Here is a tiny trained network, its code and every weight. The questions are about switching its units off for an input and a class, where a switched-off unit gives its printed mean instead of its output.

import numpy as np


def w(rows, s, z=0):
    codes = np.array(rows[::2]) - 128.0
    scale = np.full(codes.shape[1], s)
    scale[-1] = z or s
    return codes * scale


def norm(h):
    return h / np.sqrt((h * h).mean(-1, keepdims=True) + 1e-5)


def f(y):
    return np.maximum(y, 0)


def log_softmax(a):
    a = a - a.max(-1, keepdims=True)
    return a - np.log(np.exp(a).sum(-1, keepdims=True))


def net(x, mask):
    res = np.array(x, float).reshape(1, 5) / 4 @ E
    u = 0
    for l in range(2):
        y = f(norm(res) @ A[l][:, :-1].T + A[l][:, -1])
        res = res + np.where(mask[u : u + 3], y, B[l][:, -1]) @ B[l][:, :-1]
        u += 3
    return log_softmax(norm(res)[-1] @ U[:, :-1].T + U[:, -1])


A, B = {}, {}
E = w([
[68,235,155,140,199,75],'x0',
[199,190,65,46,149,142],'x1',
[145,106,198,112,184,187],'x2',
[73,120,113,97,117,158],'x3',
[93,126,32,184,255,184],'x4',
],0.0076)
A[0] = w([
[242,113,127,215,165,44,6],'L0N1',
[97,141,29,157,65,51,12],'L0N2',
[10,106,91,37,103,166,2],'L0N3',
],0.013,0.0055)
B[0] = w([
[68,205,106,165,58,253,205],'L0N1',
[150,73,209,103,218,168,252],'L0N2',
[160,224,128,218,65,212,206],'L0N3',
],0.013,0.0041)
A[1] = w([
[59,193,143,133,187,57,4],'L1N1',
[106,64,17,175,136,167,179],'L1N2',
[30,62,148,251,97,87,15],'L1N3',
],0.013,0.0038)
B[1] = w([
[139,7,98,168,57,116,204],'L1N1',
[86,119,145,143,125,35,255],'L1N2',
[182,185,74,53,146,144,225],'L1N3',
],0.013,0.0067)
U = w([
[110,153,138,109,119,72,254],'0',
[104,221,119,196,71,233,82],'1',
[138,48,98,139,65,75,94],'2',
[160,94,211,91,234,194,91],'3',
[172,184,23,4,161,114,78],'4',
],0.012,0.0095)

Each question gives the input, the list of numbers given to net, and the class t.
The units are the neurons (one row each of A and B). Each row of codes is followed by its name. A weight is (code - 128) times the scale printed after its matrix; where a second scale follows, it is the last column's (A, B and U).
mask holds one flag per neuron, layer by layer. A switched-off neuron (its flag False) gives its mean, the last column of its row in B, instead of its output. The means were averaged over made-up inputs and are rounded, as every weight is.
A unit's drop is (log p(t) with every unit on - log p(t) with that unit switched off) / (log p(t) with every unit on - log p(t) with every unit switched off).
The circuit of an input: a set's keep is (log p(t) with only the set's units on - log p(t) with every unit switched off) / (log p(t) with every unit on - log p(t) with every unit switched off). Starting from all 6 units, units are removed one at a time, each time the one whose removal leaves the highest keep (on an exact tie, the one counted first), for as long as the keep stays at least 0.8.
units of the circuit, in order: the units of the circuit, biggest drop first
top k neurons: the k neurons with the biggest drops, biggest first
top k neurons in layer l: the k neurons of layer l with the biggest drops, biggest first
input [-5,-4,-6,7,-3], class 1: units of the circuit, in order -> [L0N3]
input [7,2,-7,0,0], class 2: top 2 neurons -> [L1N1 L1N3]
input [3,6,-8,7,6], class 3: top 2 neurons -> [L0N2 L1N3]
input [0,2,2,-6,8], class 0: units of the circuit, in order -> [L1N2 L0N2]
input [-6,-8,3,-6,-5], class 4: top 2 neurons -> [L1N3 L0N2]
input [4,1,-7,-8,6], class 1: top 2 neurons in layer 0 -> [L0N1 L0N2]
input [8,-8,6,-4,-4], class 2: units of the circuit, in order -> [L1N1 L0N2 L0N3]
input [5,-5,1,8,-2], class 1: top 2 neurons -> [L0N3 L1N2]
input [-4,-7,6,-8,-5], class 1: top 2 neurons in layer 1 -> [L1N2 L1N1]
input [-2,-6,4,5,3], class 4: units of the circuit, in order -> [L1N3 L0N2]
input [6,1,6,4,-1], class 2: units of the circuit, in order -> [L1N1 L0N2 L0N1]
input [-8,0,7,-1,2], class 2: units of the circuit, in order -> [L0N2 L1N2]
input [5,1,7,-8,-4], class 1: top 3 neurons -> [L0N1 L0N2 L1N2]
input [2,4,0,5,8], class 0: top 2 neurons -> [L1N2 L1N3]
input [-2,-7,-4,-4,-1], class 4: top 2 neurons -> [L1N3 L0N3]
input [7,2,-1,-2,-6], class 2: units of the circuit, in order -> [L1N1 L0N3]
input [6,7,2,0,8], class 0: top 4 neurons -> [L1N3 L0N2 L1N1 L1N2]
input [-1,-5,3,1,1], class 4: top 2 neurons -> [L1N3 L0N2]
input [-8,3,-5,-2,8], class 0: top 2 neurons -> [L1N2 L1N1]
input [0,-2,5,8,-2], class 1: top neuron in layer 0 -> [L0N3]
input [-5,1,-7,6,7], class 0: top 2 neurons in layer 1 -> [L1N2 L1N1]
input [-3,6,-6,-5,-2], class 3: top 2 neurons in layer 0 -> [L0N2 L0N3]
input [-4,-3,-1,-8,6], class 1: units of the circuit, in order -> [L0N1]
input [3,5,-1,-8,-7], class 1: top 2 neurons -> [L0N1 L1N2]
input [-6,-2,7,8,-1], class 1: top 2 neurons in layer 0 -> [L0N3 L0N2]
input [6,7,-2,7,8], class 0: top 3 neurons -> [L1N3 L1N2 L0N1]
input [1,1,-7,2,-3], class 3: units of the circuit, in order -> [L0N2]
